In the rows, 128 means zero.
Each row of numbers stands for one thing and depends on some of the facts below. Use the named rows to name the rest.

Some things and their rows:
[140 144 104 119 117 163 123 174 109 100 153 120 123 143 165 149 104 133
 164 197 129 146 125 159  68 102]: posko
[143 131  91 140 178 128 107 169 108 105  95 142  42 213 144  95 122 122
  59 214 168 162 151 154  95  68]: dusim
[150  98  98 121 191 104 145 133  80 102 136 151  54 144 131  88 125 156
 120 176 111 126 120 122 162 130]: brovik
[147 149 131 133 161 174 124 119 130 141 109 118 116 157 124 108 130  77
 113 177 143 169 162 187  84 100]: resir
[149 140 118 102 130 116 139  92 121 148 175 135 127 157  69 111 135 102
 102 146 136 118 100 161 111 124]: dalo
[163 111 130 152 203 104 131 107 100 121 107 142  39 172 110  88 114 114
  71 167 148 138 154 133 142 109]: daflas
[148 140 117 101 131 115 138  91 121 147 174 137 127 158  72 110 136 104
 101 146 136 117  99 161 112 123]: bebustok
[124 128  80 102 147 156 162 176 127 138 137 129 124 174 136 119 145 155
 122 184  96 149 106 169  75 108]: dritom
[150 130 145 150 171 139 153 101 134 164 122 119 105 162  95 120 116 101
  94 136 126 143 149 160  92 120]: gogil
[153 155 111  94 124 109 152  81 119 136 181 150 130 164  76  97 107 100
  95 136 117 142 104 161 105 124]: pledom
[ 45 152  73 174 140 130 107 168 108 144 196 128 124 129 151  86 126 129
 157 117 122 137 157 143 106 125]: safon
[185 122 165 136 123 155 115 132  93 105 162 100 108  84 142 185  92 116
 206 185 143  99 124 138 102 139]: stumas
[162 111 113 113 169  95  96 117  90 133 157 139  41 161  71  99 170 118
  91 188 177  86  93 139 165 123]: vavosti
[104 122  98 121 138 159 133 200  92 138 131 105 112 195 142 118 145 137
 150 191 104 129  78 188  57 100]: kedrafla
[166 142  96  92 152  72 137  82  79  87 168 176  65 183  94  54  88 107
  70 163 125 151 107 139 151 115]: kinun
[124 102 136 134 161 138 155 137  83 152 140 105 109 154 112 110 137 127
 165 148  84 105  83 168 103 141]: trenadom
[150 129 144 150 171 137 153 100 132 164 121 119 106 161  96 119 116 101
  93 135 125 140 149 159  92 119]: kipinem

How the things are related:
trufar χ:lebren Δ:gudo ρ:a
mubadro χ:vekle, lebren Δ:fefudris ρ:a
pligre Δ:fefudris ρ:b
trovuk χ:mubadro, trufar, lebren Δ:memedril ρ:b
giskas χ:trufe, lebren Δ:griflir ρ:c
daflas ρ:c
bepomu ρ:b
mamun Δ:zugu ρ:b
mestor Δ:bepomu ρ:b
posko χ:tobodron Δ:zugu ρ:a
sotus Δ:daza ρ:b
kare χ:safon Δ:klinun ρ:a
naskur χ:vekle Δ:flabom ρ:c
brone χ:gotra Δ:fefudris ρ:b
kibem Δ:flabom ρ:a
griflu Δ:groki ρ:b
koro Δ:brovik ρ:a
lonu Δ:memedril ρ:b
dusim χ:zutri ρ:c
trasitrek χ:brone, keflak, lasir Δ:gratres ρ:b
gulesko Δ:bregus ρ:c
zugu ρ:b
gotra χ:farom, fluran ρ:b
plaske χ:brone Δ:grubek ρ:a
fefudris ρ:a
tifum χ:drutrisal Δ:flabom ρ:a
kipinem Δ:gotra ρ:c
dalo Δ:grubek ρ:b
fetredrik Δ:kinun ρ:c
tobodron χ:lebren Δ:gubroplun ρ:c
gabrir Δ:flezum ρ:a
rastem χ:mubadro ρ:c
mubres ρ:b
plipil χ:fisitrim Δ:groki ρ:a
lasir χ:plonal Δ:gubroplun ρ:b
dribel Δ:klinun ρ:b
klinun χ:gabrir ρ:a
lebren Δ:gotra ρ:b
drutrisal χ:klufa, stokel Δ:mubres ρ:c
trepla Δ:fefudris ρ:a
dutror Δ:tiza ρ:a
diskam Δ:vavosti ρ:a
flustu Δ:dusim ρ:c
steskem ρ:a
skaplur Δ:zugu ρ:a
plusedim χ:dribel Δ:kinun ρ:a
stokel Δ:kinun ρ:a
brovik ρ:a
trufe Δ:bregus ρ:b
zodrak Δ:groki ρ:a
zefe Δ:plonal ρ:a
flabom ρ:a
stizu Δ:bregus ρ:a
groki ρ:a
flezum ρ:a
dritom χ:stokel Δ:dramugror ρ:a
tiza ρ:c
fogo Δ:memedril ρ:a
briskin χ:trepla Δ:groki ρ:a
daza χ:dribel ρ:a
memedril ρ:c
griflir ρ:b
zugrus Δ:fofudis ρ:c
zutri χ:lebren Δ:daza ρ:b
trugam Δ:grubek ρ:a
riplik Δ:gubroplun ρ:c
grudrek Δ:kinun ρ:b
fofudis ρ:a
gubroplun ρ:a
plavem Δ:flabom ρ:c
dredil χ:lebren Δ:groki ρ:c
plofluk ρ:b
zitil Δ:griflir ρ:b
nofam χ:keflak Δ:mubres ρ:b
safon χ:vekle Δ:rastem ρ:a
plegigu Δ:plofluk ρ:b
grazo Δ:gratres ρ:a
staga Δ:dramugror ρ:b
rastinu χ:stumas Δ:klinun ρ:c
stumas Δ:vavosti ρ:a
farom χ:posko Δ:dusim ρ:a
kedrafla χ:tate Δ:mubres ρ:a
dazi Δ:dramugror ρ:c
stusten Δ:fofudis ρ:a
befar Δ:fefudris ρ:a
pledom Δ:bregus ρ:b
migen χ:keflak Δ:vavosti ρ:a
drumar Δ:dusim ρ:a
bebustok Δ:daflas ρ:b
flunopak Δ:gotra ρ:a
liplitra Δ:fefudris ρ:c
fotrek Δ:daza ρ:a
taska χ:lebren Δ:plofluk ρ:a
skofe Δ:griflir ρ:a
tate χ:keflak, koro, zutri, trufar, trovuk, lebren Δ:vavosti ρ:b
grustal χ:stumas, farom Δ:bregus ρ:a
plebri χ:naskur Δ:steskem ρ:a
bregus ρ:a
kloko Δ:daza ρ:c
boke Δ:mubres ρ:c
vavosti ρ:b
trenadom Δ:mubres ρ:a
gudo ρ:b
gratres ρ:a
resir Δ:sufe ρ:c
leskipel χ:zutri, resir Δ:brovik ρ:a
greplus Δ:bepomu ρ:a
fluran χ:vekle Δ:fofudis ρ:c
plizu Δ:dramugror ρ:a
plonal ρ:c
klufa χ:lebren Δ:zugu ρ:a
flefelar Δ:flezum ρ:a
sasta Δ:flabom ρ:b
dabas Δ:rastem ρ:a
vekle Δ:griflir ρ:b
mutul Δ:vavosti ρ:b
dramugror ρ:b
stabral Δ:kinun ρ:a
gogil Δ:grubek ρ:c
zoko Δ:gudo ρ:a
kluskosu Δ:klinun ρ:b
grubek ρ:a
skesti Δ:brovik ρ:a
sokim χ:koro Δ:groki ρ:a
kinun ρ:b
keflak χ:lebren Δ:fefudris ρ:b
gruvom Δ:sufe ρ:a
bruskovir χ:migen Δ:daflas ρ:a
fisitrim Δ:bepomu ρ:a
nozir Δ:daflas ρ:c
gifum χ:lebren, stokel Δ:brovik ρ:b
sufe ρ:b

Name these rows:
No name comes twice in this set of rows, the named rows included.
[185 130 171 166 126 119 143 124 124 127 138 108  94 166 115 187  52 118
 105 154 155 117 140 130  47 101]  rastinu
[140 161 118 139 134 175 106 158 132 126 115 114 112 179 146 131 113  87
 110 197 163 172 159 185  46  75]  tobodron
[ 68 191  93 149 111 137  52 107 104 133 217 133 137 111 117  57 142  46
 155 133 174 144 164 172 132 122]  vekle
[140 131 105 112 153 132 180 116 112 130 159 141 125 140 123 105  98 141
 136 136  72 154 120 149 108 139]  stizu
[ 63 167 109 207 145 130  91 143 125 160 169 118 107 155 132  93 107  86
 112 111 159 148 190 151  82 106]  fluran
[137 176  88  80 104 169  88 137 120 112 159 133 139 164 121 101 152  72
 124 212 166 162 118 201  83  86]  zutri
[118 148 106 107 103 138 101 166  98 137 156 113 117 217 100 112 148  95
 112 195 153 117  64 200  52  84]  nofam
[155 118  86 109 183  95 164 117  79  85 147 168  61 153 139  68  83 152
 110 163  85 162 127 124 155 131]  bregus
[140 124 154 142 204 112 142  76 167 147 113 136 127 140 120 109 124 111
 106 123 124 107 141 168  73  58]  liplitra
[132 111 135 108 197 118 153  87 149 120 142 144 147  94 143  97 144 135
 168 142  86  97 120 166 109  88]  trepla
[138 116 168 164 174 139 141 112 102 174 111  97  95 179  90 111 125  84
 117 138 120 120 116 179  84 122]  boke

The same things again, as new rows of numbers:
Named rows:
[ 93 122 147 126 140  92  85 136 118  94 123 138 125 114  96 146 154 158
 127 141 144 135 136 129 147 142 128 102 145]: stumas
[129 132 136 124 132 114 139 143 141 130 125 126 122 116 113 121 125 146
 140 119 107 132 125 132 135 133 125 136 121]: zugrus
[129 131 136 124 132 114 139 143 141 130 125 126 122 115 114 121 125 146
 140 119 107 132 125 132 135 133 125 136 121]: flustu
[134 129 114 134 143 123 145 138 135  99 120 123 133 113 143 139 125 134
 132 138 106 121 136 134 116 118 151 135 148]: klinun
[129 131 137 123 131 114 139 143 140 130 125 126 122 116 112 120 126 146
 140 119 106 133 124 132 135 133 125 136 119]: dazi
[134 133 123 139 137 121 130 145 131 127 117 122 137 128 142 147 138 133
 140 125 104 119 134 135 127 127 134 138 158]: dramugror
[133 124 129 122 137 117 142 137 129 114 127 138 118 113 113 131 137 134
 138 136 118 127 130 130 123 123 147 134 113]: gruvom
[107 119 120 115 143  71 119  46 109 120 138 130 115 129 129 138 147 130
 150 130 127 128 118 130 160 124 135 126 104]: koro
[112 121 123 116 145  98 130 119 107  97 142 122 132 123 152 108 121 126
 138 143  99 136 111 131 138 142 155 119 129]: tifum
[ 80 133 121 117 144  76 137 145 124 127 143 125 113 130 161  98 117 119
 127 125 125 120 103 112 169 123 106 104 138]: dredil
[131 121 123 152 148 123 100 140 135 136 118 123 142 138 156 134 144 115
 136 123 130 124 133 132 151 130 117  97 165]: gotra
[ 87 113 117 119 145  69 125   3 115 140 138 134 127 135 122 130 152 121
 154 125  90 127 122 117 150 116 130 138  87]: stokel
[129 131 136 123 132 114 139 144 141 130 125 125 122 115 114 122 125 145
 140 119 107 131 125 132 135 133 125 136 120]: nozir
[134 130 144 126 129 119 115 146 124 118 126 134 130 124 118 136 142 132
 143 139  97 122 119 132 134 145 144 136 144]: sasta
[116 120 136 135 135 110 142 135 142 146 124 132 137 120 108 108 134 134
 144 116  88 135 129 118 125 123 121 139 104]: fetredrik
[ 94 129 111 116 148 124 144  85 104 139 137 122 112 140 157 103 124 133
 140 119 141 160 119 133 152 113 140 125 121]: kedrafla
[128 133 125 137 136  90 130 129 142 115 118 117 130 115 118 148 134 151
 137 111 116 120 136 135 132 125 114 134 150]: plonal

Name these rows:
No name comes twice in this set of rows, the named rows included.
[ 83 135 112 115 143 118 142  93 110 147 137 114 113 141 157 102 119 147
 144 102 138 160 112 134 168 115 116 134 122]  drutrisal
[131 125 112 140 148 104 133 122 140 127 125 113 137 130 159 113 119 117
 146 113 103 128 122 135 159 127 121  98 161]  rastem
[103 127 127 119 137  75 119 105 131 134 135 119 121 128 133 127 129 143
 148 113 114 131 116 131 166 133 116 130 119]  resir
[ 91 128 111 130 148  92 128 110 129 121 130 112 142 132 159 122 117 138
 136 124 103 127 123 134 155 128 124 113 158]  dusim
[ 90 134 114 121 145 126 132 120 103 151 134 121 119 145 160 107 129 129
 142 108 140 157 113 133 167 115 124 132 150]  nofam
[131 137 139 122 129 111 141 150 130 131 128 146 107 122 156 128 134 117
 128 127 123 118 112 114 135 121 110 137 136]  griflu
[132 130 143 121 130 104 131 145 140 110 128 123 128 112 106 121 126 147
 141 135  98 129 120 133 136 145 135 132 125]  plavem
[ 84 126 120 121 146 107 128 125 120 133 141 114 135 135 159  99 117 134
 136 130 103 152 109 129 162 136 128 113 144]  giskas
[136 113 110 135 146 107  91  40 128 145 145 139 107 120 151 145 118 111
 153 111 132 143 123 114 172 128 155  97 147]  mubadro
[134 123 139 120 135 109 136 141 127  98 129 136 124 111 106 129 138 136
 140 142 107 126 126 132 123 140 153 130 115]  kibem
[136 121 111 140 140 119 125 119 138 120 134 130 121 109 125 151 118 134
 136 122 125 120 138 126 123 120 156 134 149]  fefudris

Now the same things, written a new way:
Some things and their rows:
[127 157  99 101  76 157  97 141 132 115 134 120 203 133  72 132 158 166
 148 126  62  70 107  89 157 122 115  95 150 156 128 150 134 140 145]: plaske
[103  69  87 174 105  94  94  75 174 115 107  41 131  96 119 149 198 101
 138  36  93 117 139 152 124 194 187 238  80  84  79  71  80  60  85]: daza
[167 110  83 138 157 169 138 145  76 113  79 168 127 118 133 106 111 138
 147 135 137  82 202  92 113 120  26 157  95 158 103  80 138 225 115]: tifum
[118 200 111  82 176 140 169 177  65 163 125 118 104 160  67 112 109 125
 129 106  99  58 164  83 188 143  76 107 139  76 102 101 158 156  93]: sokim
[153 133 111 124 137 153  65 132  74 143 125 119 171 139 110  57 156 125
 165 186  92  82 136 145 110 132 119 160 160 123  94 163 118 156 151]: kare
[150 143 100  94  91 165 116 151 131 128 124 118 175 145  94 104 143 160
 162 146  99  75 132 119 149 107  93 107 175 129 134 160 117 148 141]: posko
[182 120  81 130 131 138  81 173 102  97  90 152 178 126 133  40 132 152
 179 193 141  32 203 152  75  98 124 146  99 160 113 158 109 166 142]: naskur
[155 115  93  94 102 175 192 156 148 141 108 126 106 157 133 128 109 157
 164 112 155 104 162 129 163  96  52 108 194 100 151 130 114 157 121]: koro
[114 115 139 153 126 120 138 133  99 116 128 121 117 120 143 136 133 125
 121 137 133 143 120 132 126 156 149 121 140 152 138 115 138 118 140]: stusten
[124  91 106 112 119 123  97 101 232 117 170  65  81  63  80  90  77  62
  91 152 132 250 113 157 130 173  84  70  53 172 101 166  99 104  85]: fefudris
[ 97 128 159 137 133 120 132 105 108 115 141 153 117 132 170 144 125 139
 123 126 136 137 107 123 110 143 154 126 133 136 125 135 130 114 143]: pledom
[103 124 152 142 138 113 130 115 109 119 137 146 112 121 160 133 127 136
 118 121 138 133 121 114 108 139 154 120 125 139 133 135 137 117 143]: sotus
[145 126 175 130 143  92 102 100 169 118 120 117 136 102 126 149 131 108
  90 117 152 168 111 136 115 103 148 170  88 110 139 123 102 105 103]: bepomu
[101  91 110 128 115 131 149 134 160 111 166  95  64  95 133  93  81 105
 120 157 149 202 125 147 126 181 113  37 119 184 131 169 127 103 131]: trepla
[109 130 125 153 130 112 138 134 118 127 137 147 120 135 151 139 122 126
 127 137 134 133 122 143 112 136 174 116 110 148 133 120 149 114 143]: riplik
[104 134 132 147 124 121 141 125 117 122 141 156 124 148 164 149 122 129
 131 141 133 134 110 155 114 140 175 121 120 148 126 118 144 114 144]: gulesko
[106 125 150 143 118 133 141 120  94 100 130 134 125 136 158 150 128 131
 127 147 132 139 104 147 127 165 145 127 143 157 125 114 125 118 137]: diskam

Which thing is each row?
No name comes twice in this set of rows, the named rows included.
[129 214  92  72 187 142 160 183  80 185 129 148 108 185  73  90 100 124
 147 119 102  36 179 102 171 113  84 112 121  58  90 113 164 165  97]  dredil
[ 91  96 101 133 118 137 129 121 150 118 170  99  75  93 122  93  91 102
 122 150 122 193 123 133 124 192 110  53 103 184 109 159 136 115 130]  befar
[171 154 114  81  68 122 132 147 250 116 117 109 187 136  71 167 130 151
 125 102 133 114 116 142 164  56 126 115 109 112 166 138  95 103  93]  plonal
[162 127 111 112 127 153  81 143  93 139 122 111 162 142 113  49 149 130
 172 190 114  82 145 160 113 122 118 150 177 114 111 176 105 143 148]  safon
[134 141 190 116 132 111 108  82 164  95 120 138 148 125 148 168 125 116
  99 132 152 160  92 158 115 119 143 181  95 116 118 120  84 106  97]  vavosti
[117 165 100  80 137 197 128  92 118 155 131 190 147 170 124 144 118 155
 156 100  77  78 132  74 144 109  29 150 131 101  67 117 139 208 117]  tate
[116 156 111  84  83 149 134 134 170 115 138 139 170 138 101 149 133 185
 142  87  96  73 121  72 156 100 107  77 147 134 144 162 131 132 135]  lasir
[ 98 181 161 125 175  83 160 183  50 124 133  96  90 131 102 109 116 111
 104 136 136  97 141 121 157 176 173  95 131 112 135 115 150  86 112]  zodrak
[140 141 136  90  63 146 131 157 146  83 126 108 179 149 125 117 137 175
 161 170 132  84 108 162 144 119 145  87 195 152 159 187  91  97 146]  stumas
[152 144 107  90  76 152 107 162 142 112 128 104 187 139  91  99 149 167
 162 155 104  71 126 130 149 107 121  93 184 138 149 183 108 123 148]  farom
[143 108  53  74 120 195 112 131 161 160 154 105 101 130  92  35  90 114
 175 169 107 131 162 137 135 142  23  79 146 127  80 193 113 173 122]  mubadro

Now the same things, written a new way:
Some rows with their names:
[128 124 114 152  95 126 118 100 156  96 169 134 106  91 170 137 155 145
 166 143 123 116 148 102 129 163 140 109 111 151 198  95 119  95 151]: kinun
[116 103 138 157 116 142 108 128 107 119 118 123 128 130 123 141 129 138
 126  94 109 134 129 119 139 132 128 132 129 140 133 123  99 132 119]: flunopak
[116 104 138 157 117 141 107 129 107 119 118 124 128 130 123 141 128 138
 125  93 109 135 129 119 139 132 128 131 130 141 132 124 100 133 118]: stusten
[135 128 130 135 106 128 105 100 131 127 122 108 125 105 150 133 143 164
 167 120 103 156 150 127 132 165 124 103 131 141 170 124 132 111 142]: dribel
[133 132 136 131 119 126 100  96 140 134 113 116 112 105 149 126 141 171
 172 123 105 151 152 141 153 173  97 115 106 151 182 123 144 103 142]: plegigu
[117 144 157 141  84 151 105 135 122 104 119 107 143 166 136 146 152 150
 126  98 129 131  52 143  92 143 157 125 153 146 125 139  98 138 126]: kare
[122 110 141 155 110 147 107 123 104 120 116 120 127 129 127 143 130 134
 131 107 102 128 130 118 146 125 127 138 124 135 137 118  89 130 120]: dutror
[136 106 139 147 140 153  41  97 101 115 147 143 151 170 110 106 136 162
 162 118  93 136 147 110 114 130 142 153 117 155 100 132 114 133 156]: zodrak
[121 154 162 137  83 155 106 126 124 109 113 106 135 168 143 143 150 152
 134 114 122 124  51 148 106 141 142 138 137 148 137 132  95 133 129]: plebri
[102 182 139 112  76 150 114 123 126  96 150  91 160 126 122 152 156 143
 126 104 123 144 101 129  52 120 217 123 170 111 149 165 110 118 134]: rastinu
[117  99 136 159 112 141 107 132 101 113 120 122 134 128 122 147 131 133
 122  91 107 135 128 113 131 127 141 123 140 136 126 125  92 134 118]: plizu
[112 112 128 174 105 146 121 125 137 106 163 136 104 122 146 141 134 131
 123 115 134 102 125  96 138 130 131 145  98 148 164  86  97 111 126]: grubek
[ 89 160 146 120 137 138  95 108 144 134 119 119 128  90 110 131 120 161
 128 112 110 136 165 150 146 143 113 151  97 133 180 145 134  97 131]: zugrus
[118 129 181 160 146 124 117 119 100 122  72  98  61 146 129  86 129 103
 147 111  92 169 133 106 169 120 109 209 103 164 144 121 128  99 107]: trepla
[118  90 135 163 104 140 108 135  92 102 130 121 142 127 118 151 139 121
 120  89 103 137 128  97 113 116 170 113 159 129 113 124  80 136 122]: drumar
[117  89 134 162 103 141 110 135  92 102 129 121 143 126 117 153 139 122
 121  89 104 137 126  99 113 116 169 113 161 129 113 126  79 138 121]: skaplur
[131 220 159  98  75 184 136 121 148 163 141  71 133 137 116 159 155 188
 118  72 141 172 106 134  69  87 186 143 118 101 179 139 144 107 128]: drutrisal

Rows to name:
No name comes twice in this set of rows, the named rows included.
[135 133 144 156  83 140 117 105 154 131 168 109  93  94 160 143 161 158
 156 127 133 124 144  87 115 137 140 106  95 123 186  67 126  76 166]  mubres
[106 104 102 171 112 137 125 123 140  79 163 154 116 119 153 139 130 121
 129 129 126  94 128 110 150 149 130 143 113 167 175 109  91 126 112]  flabom
[130 160 145 123  45  95 118 129  61  49  81  69  59 184 143  97 251  72
 224 140 141 124  68 123  72 134 204 133 138  86 141 154 152  59 142]  keflak
[122 146  98 132  94 147 131 128 125  83 122 121 150 169 153 141 138 142
 139 108 120 134  71 160 117 161 149 136 159 171 160 170 106 169  89]  tifum
[151 189 127 123  99 181 143 116 150 151 121  95 121 184 154 135 126 188
 133  87 133 171  77 154 124 135 120 169 110 169 185 138 144 158  92]  farom
[111 178 129  96  72 150 119 139 115  75 137 120 148 136 100 162 205 132
 145  92 139 121  98 146  64  94 231 113 144  98 157 176 117 102 131]  giskas
[164 166 114 100  64 148 131 121 126  93 125 116 126 156 143 151 217 159
 191 100 137 146  90 149  89 126 191  91 132 129 182 154 143 114 132]  gifum

